In the rows, 128 means zero.
Each row of numbers stands for one object and depends on some of the facts below. Use the named rows to name the rest.

How the objects are related:
Θ: is directly part of; σ: comes just before
[(1261), (1044), (615)] Θ (1153)
[(555), (1453), (999), (101)] Θ (1515)
[(267), (789)] Θ (774)
[(304), (367), (1167), (1390), (149), (805), (1346), (951), (774)] Θ (1076)
[(891), (571)] Θ (351)
[(1002), (977), (330), (184), (1325), (633)] Θ (1026)
[(40)] Θ (1167)
[(1224), (1322), (739), (432), (50)] Θ (751)
[(1026), (1112), (795), (1439), (613)] Θ (591)
[(745), (132), (605), (1470), (597), (1045)] Θ (508)
[(1332), (604), (1138), (1199), (1235), (1282), (1319)] Θ (243)
[(1272), (498), (425), (205), (113)] Θ (367)
[(423), (1105), (310), (734)] Θ (1235)
[(1290), (1099), (179), (553), (1254), (1546), (458)] Θ (605)
[(341), (569), (1399)] Θ (149)
[(277), (1448), (1212), (34)] Θ (1220)
[(684)] Θ (1470)
[(284), (1215), (1350), (1070), (840), (729), (738), (1217), (1317), (759)] Θ (901)
[(1472), (896), (158), (1012), (59)] Θ (779)
[(1549), (447), (86)] Θ (1070)
[(1515), (430), (989), (1356)] Θ (1443)
[(453), (108), (1374)] Θ (1045)
[(1320), (547), (1494), (1055)] Θ (1332)
[(305), (1331)] Θ (304)
[(1006), (1025)] Θ (1352)
[(471), (706), (1298)] Θ (314)
[(1153), (1352), (1172), (351)] Θ (1349)
[(749), (203)] Θ (995)
[(757), (995)] Θ (631)
[(564), (1262)] Θ (118)
[(1179), (1216)] Θ (1224)
[(1363), (975)] Θ (1448)
[(682)] Θ (132)
[(314), (118)] Θ (669)
[(779), (596), (1529)] Θ (68)
[(28), (688)] Θ (1212)
[(584)] Θ (1356)
[(908)] Θ (1439)
σ:
(891) (571)
(1224) (739) (1322) (432) (50)
(1026) (1112) (795) (1439) (613)
(341) (1399) (569)
(1320) (1494) (547) (1055)
(149) (1390) (774) (304) (805) (1346) (951) (367) (1167)
(305) (1331)
(1006) (1025)
(1215) (759) (1317) (1070) (1217) (284) (1350) (738) (840) (729)
(471) (706) (1298)
(896) (59) (1472) (1012) (158)
(430) (1356) (1515) (989)
(757) (995)
(1235) (1332) (1199) (604) (1319) (1282) (1138)
(310) (1105) (734) (423)
(1179) (1216)
(1044) (615) (1261)
(553) (458) (1254) (1546) (1290) (179) (1099)
(351) (1352) (1153) (1172)
(447) (1549) (86)
(314) (118)
(779) (596) (1529)
(203) (749)
(28) (688)
(1045) (132) (597) (745) (605) (1470)
(1374) (453) (108)
(205) (113) (498) (1272) (425)
(1262) (564)
(975) (1363)
(789) (267)
(101) (1453) (555) (999)
(34) (1212) (1448) (277)
(633) (1325) (977) (184) (1002) (330)

Some objects and their rows:
(101): [158 126 165 155 130  72 102 126 117 159  76 134  91 120 124 155 117 168
  88 111 177 120 164 115  78  80 134  96 154  99 106 146 132 163 166  92
 127]
(203): [ 96 121 143 173 185 149 131 173  77 173  82 110 152 159 147 149 158 146
  87  93 174 134 145 123  73  85 100  91 168  96  93 175 118 165 150  81
 133]
(1212): [135 165 148 173 132  78 153 108 115 171  82 117 104 124 138 137 165 137
 135  86 164  83 141 148  78 113  99  98  94 134 129 166 146 161 125 143
 142]
(1272): [162 108  92 120 115 163 135 150 116 125 176 131 108 130  88  89  99 133
 168 162  75 165 129 116 152 169 135 153 120  98 129  86 149  69 140 152
 126]
(458): [114 110 142 133 119 135  86 147 110 149  88  83 135 137 164 151 137 160
 106 107 169 112 162 106 153 131 163 113 158 188  93 177 141 150 149 132
 134]
(1331): [165 116 112 141 150 124 100 173 110 172 105 113  94 123 133 148 120 161
 107 122 120 147 158 120 107 110 104 103 130 105  96 167 103 149 165 116
 137]
(205): [168 115 117 150 166 106  85 186 100 175  81  91  81 126 146 152 126 164
  94 108 153 137 170 121  84  88  85  94 137 100  87 186  75 160 170 108
 139]
(1349): [103 146 136 123  95 125 148 124 156 147 151 127 144 126 116 132 153 121
 143  89 112 129 126 107 152  94 102 111 119 152 141  81 106 160 121 134
 123]
(184): [ 91 112  97 103 139  81 144 116 101 104 172 155 122 128 128 127 110  89
 153 169  87 137 103 151 158 181 148 187 157 119 128  79 144 103  74 120
 105]
(840): [112 103  80 103  83 174 178  91 144  67 187 160 166 150  66  40  83  58
 195 185  66 163  81 124 169 191 182 204  85 130 197  76 166  53  56 187
  95]
(1002): [ 87 110  91 100 120 100 157 104 104  84 181 153 131 129 112  88 103  73
 180 179  70 150  95 148 165 186 163 197 152 120 148  77 158  68  63 135
  99]
(1317): [146 119 123 119 142 128 152 104 116 102 160 143 150 141 147 138 135 139
  94 130 113 104 135 144 157 129 150 108 103 125 151 128 132 114 153 122
 134]
(1515): [130 132 156 147  85 111 135 118 149  96  81 149  87 121  83 148 110 154
 108 134 121 114  93 113 119 101 160 111 110 107 155  79 159 143 124 115
 121]
(977): [ 96 117 107 102 155  70 122 131  95 144 132 155 114 127 153 148 119 108
 123 158 121 126 113 152 141 166 133 158 162 120 110 106 116 145 107 109
 116]
(341): [168 117 116 145 168 104  83 181 102 178  84  98  87 126 147 153 129 165
  93 106 157 138 169 126  87  89  89  93 139 100  93 184  82 164 168 104
 137]
(1320): [144 128 145 117 158 139  80 100 126 164  81 121 121 129 165 153 148 148
 102  89 173 130 153 160  70  82  94 102 127 107 101 186  82 165 164 102
 145]
(1261): [132 114 142 113 111 125 145 105 147 151 162 130 148 128 116 144 130 107
 129  88 121 148 179  94 166 123  92 111 152 114 120  86 133 156 137 126
 123]
(759): [153 124 125 126 161 104 136 112 108 139 124 138 145 139 159 150 144 154
  85 113 154  91 145 142 143 101 136  97 109 120 126 167 105 149 162 106
 135]
(774): [146 121 101 133 106 150 115 175 139 154 117 123  84 124 103  99 125 138
 156 125  86 128  97 122 127 122 112 108 101 110 124 107 116 120 147 125
 130]
(447): [157 131 130 133 173  81 120 122  99 165  91 134 144 144 171 155 155 165
  83  95 174  73 157 150 136  83 120  90 103 124 113 182  78 164 168  95
 141]
(975): [157 153 156 176 175  65 142 112  78 176  78 106 106 125 157 155 162 157
  99  84 176  97 184 146  69 103  90  94 123 122  98 184 139 165 159 132
 145]

Name these rows:
No name comes twice in this set of rows, the named rows included.
[ 84 149 126 153 132 154 159 157 139 139 129 134 154 142 113 137 159 126
 117 121 112 136  91 123  92 100 137 104 126 135 144  90 128 153  98 113
 126]	(631)
[125 131 100 118 100 150 165 101 142  79 173 151 148 141 121  69 140 110
 103 133  81  77  88 145 163 139 168 106  76 134 179  88 137  74 119 123
 131]	(1070)
[ 84 127 102 105 105 108 144 126 139 100 151 156 110 126 118  97 127  81
 171 152  89 107  86 144 153 169 142 153 119 131 152  83 141 109  69 115
 113]	(1439)
[153 122 104 129 130 143 128 167 125 152 161 118 123 131 113 125 123 159
 133 147  78 164 139 122 109 121 123 141 128 123 113 109 109 121 160 152
 131]	(40)
[132 140 101 141 101 145 125 176 146 154 137 119 107 123 107 104 139 152
 153 128  82 140  96 127  98 102 122 117 101 137 130  97 100 134 149 141
 131]	(1076)
[111 167 143 157 110 100 165 114 140 151 127 129 132 124 120 112 162 137
 160 107 119 108 110 146  83 118 122 119  96 161 149 110 144 142 106 157
 137]	(1220)
[ 85 152 110 109 118  85 133 149 141 141 135 148 123 126 138 132 147 130
 142 136 110 110  88 150 106 125 131 141 126 159 133  88  96 157 100 121
 118]	(591)
[ 94 144 138 174 165 136 114 178 120 174  76 114 128 137 148 153 161 143
  88  84 175  92 103 126  72  81  96  92 133 107 102 175  99 167 151  81
 138]	(757)
[142 114  95 127  95 160 134 163 145 119 154 133  90 125  86  65 113 118
 179 147  75 141  89 118 147 152 131 127  92 110 146  84 141  77 121 142
 127]	(304)
[ 85 134 126 172 165 157 145 171 115 167  84 123 143 159 125 148 162 113
  95  93 155 117  88 116  85  94 118  95 136 100 112 139 131 164 102  85
 131]	(995)
[154 132 113 155 140 106  82 192 129 175  80  98  69 122 142 148 142 163
 101  93 158 100 123 123  75  79  85  95 109 105  96 179  72 163 167  99
 140]	(149)
[132 134 155 140 104 103 144 111 141 102 126 142 132 125  95 152 115 165
 100 152 113 155 131 122 106 105 158 147 146 127 142  80 153 140 145 141
 119]	(584)
[111 154 152 143  91 114 142 130 152 110 106 140 120 122  94 145 136 160
 115 131 112 127  98 122  98  87 153 122 114 141 153  83 138 148 127 128
 121]	(1443)
[105 129 131 111  87 152 156 105 157 112 168 142 141 125  96  95 134  76
 177  98  86 126 116 101 164 137 114 119 112 123 159  78 143 127  83 131
 118]	(1172)

The same objects again, as new rows of numbers:
Named rows:
(555): [ 88 108 150 118 111  92  83 108 146 151  76 110 111 157 149 153 147 122
  90 155 122 116 188 125 118 134  95 116 123  85 154 102 175 144 114 139
 168 143 167]
(1453): [155 108 145 155 133 116  73 110 163 119 133 126 105 145 152  91  95 183
 147 128  93 157 160 105 142 127 118 105  94  71 143  97 137 133 134 138
 161 125 142]
(1515): [ 92 110 141 118 116  92  89 107 144 140  76 109 111 156 146 157 156 116
  88 154 120 118 183 125 110 137  95 123 123  87 156 101 165 143 117 141
 170 141 159]
(584): [124 102 146 142  97 114  81 157 125 128  88 120 114 146 141  98 117 136
 144 147 116 135 172 111 123 120 129 118 137  93 153 101 165 154 120 132
 154 144 136]
(149): [166 130 144 104 146 137 106 126 142  88 139 150 113 141 139  95 167 160
 183 130 150 131  89  90 145 129 147 135 121  68 132 123 133 107 159  49
 104 131 115]
(1076): [122 116 145 125 100 124 125 152 137  98  99 140 131 114 125 139 142 120
 141 137 110 134 133 104 117 127 133 125 148 106 148 100 143 128 123 117
 150 122 121]
(1167): [ 85  64 172 207  62 153 161 175  77 113  65 158 205  54  69 129 106  92
 163 146  84 118 188 109 105 160 176 154 173 161 171 159 121 183  91  72
 172 115 120]
(432): [ 82 147 125 143  90  70 149 176 141 173  63  91 190  92 124 151 114 104
 116 152 113 141 180 176  89 101 111 140 174 120 139  69 163 130  84 135
 123 146 107]
(498): [ 81 122 159 107 114 106 162  95 166  92  93 149 157 131 135 186 165 105
  93 142 114 110 149 106 120 141 105 122 154 105 149 100 152  94 112 127
 169 112 139]
(977): [ 77 140 121 108 108 136 154  90 157 145 125 106 107 128 154 154 142  94
  85 117 163 119 165 177  92  91  82 131 146 110 107 129 126 168  77 124
 158 139 170]
(1070): [ 85 149 155 148  87  72 153 178 141 175  64  75 204  80 145 129 130 127
 116 140 117 126 166 185  94 124 111 145 172 104 134  81 186 120  79 138
 128 151 135]
(1320): [162 159 132 105 160 108 122 169 166 112 160 128 107 151  98  84 170 184
 182 159 158 146  92 104 142 157 150 123 130  89 148 141 133 179 158  40
 105 101 129]
(1172): [103 141  94 161 114  74 145 178 124 159  62  80 183  77 102 155 156  98
  99 145 104 160 180 175  71 117 118 183 172 127 139  70 140 126  98 139
 129 160 103]
(1290): [ 86  81 138 172  75 127 162 191  82 171  79 128 148  91 145 184  78  93
  87 136 139 150 173 147  94  97 142 130 171 145 172 100 171 150  87 133
  83 110 148]
(284): [117 108 166 204  61 154 128 191  78  98  70  91 207  95 113 118  94  98
  86 142 125 102 119 184  72  99 143 150 172 157 158  74 216 172  77 118
 166 106 173]
(1352): [171 131  95 164 157 134 115 127 158  93 132 120 107  83 133 100 161 172
 111  95  89 173 124 125 105 154 108 147  97  88 124 114 115 125 139 138
 153 107 126]
(633): [146 145 114 105 134 152 114 102 136 105 158 122 105 130 156  82 148 114
 183  94 180 137  89 105 126  84 111 138 126  70  90 146 121 169  97  44
  80 158 143]
(310): [160 161 133 106 161 107 123 172 170 112 159 129 110 151  98  82 169 185
 181 159 157 143  92 104 142 158 148 125 131  90 149 144 130 183 156  40
 103 102 133]
(779): [164 155  87 112 126 145 103 141 111  92 119 150 112 151 151  85 168 184
 182 149 151 138 117  97 157 112  93 139  79  65 106 141 130 149 139  46
  74  98 107]
(1331): [148 125 153 120 138 127 147  97 174  89 153 152 117  85 141 153 114 165
 154 102  89 146  92  98 140 134 129 108 118  86 135  97 123  91 133 127
 162 103 121]
(734): [ 82 159 139 108 148  75 160 139 175 152 132 115 124 151  90 155 167 131
  85 160 120 125 172 176 107 164 105 117 151 132 161 123 146 178 108 113
 168  97 158]

Which object is each row?
No name comes twice in this set of rows, the named rows included.
[113  96 162 200  63 152 136 191  81  88  81 134 206  99  82 173  89  91
  90 150 111 104 120 139  69  87 161 141 172 158 162  62 212 152  81 101
 170 111 126]	(1346)
[156 139 112 108 143 150  97 111 132 104 151 122 105 137 153  82 157 125
 182 107 177 136  92  99 126  93 118 144 115  70 101 143 119 164 117  49
  84 157 137]	(1026)
[144 122 112 148 121 129 117 169 114 103  88 116 118 105 124 113 164 124
 115 129 111 149 148 126  97 141 121 163 140 108 140 114 131 148 120 126
 143 122 125]	(1349)
[123 135 133 133 122 110 128 171 145 122 117 125 119 128 106 104 143 135
 128 152 113 144 149 132 113 139 131 124 149 120 152 114 142 173 118 109
 150 108 126]	(243)
[ 76  65 148 199  62 145  96 190  77  84  63 156 204  57  65 173  97  96
 137 146  96 106 165 158  99  86 169 130 171 158 160  89 188 182  92  86
 171 157 149]	(951)
[ 84  83 139 184  76 132 154 191  83 160  72 124 150  98 135 184  83  93
  87 141 136 159 175 136  88 105 149 131 170 144 172  92 178 160  89 137
  85 123 130]	(605)
[113 119 154 203  64 147 133 192  84 102  98 107 199 122  70 124  91  94
  86 160 115 108 137 183  69 100 160 137 172 160 166  66 209 183  81  87
 169 102 136]	(1282)
[ 76  64 166 202  63 145 129 187  77  87  62 160 206  54  66 165 103  92
 164 145  88 111 181 127 112 123 175 139 176 158 164 146 139 184  92  76
 172 143 133]	(367)
[ 91 105 144 198  62 160 129 191  80 104 109  98 158  90 101 117  78  93
  85 126 157 108 117 189  67  75 138 143 173 158 133  68 193 180  72  93
 161 139 146]	(330)

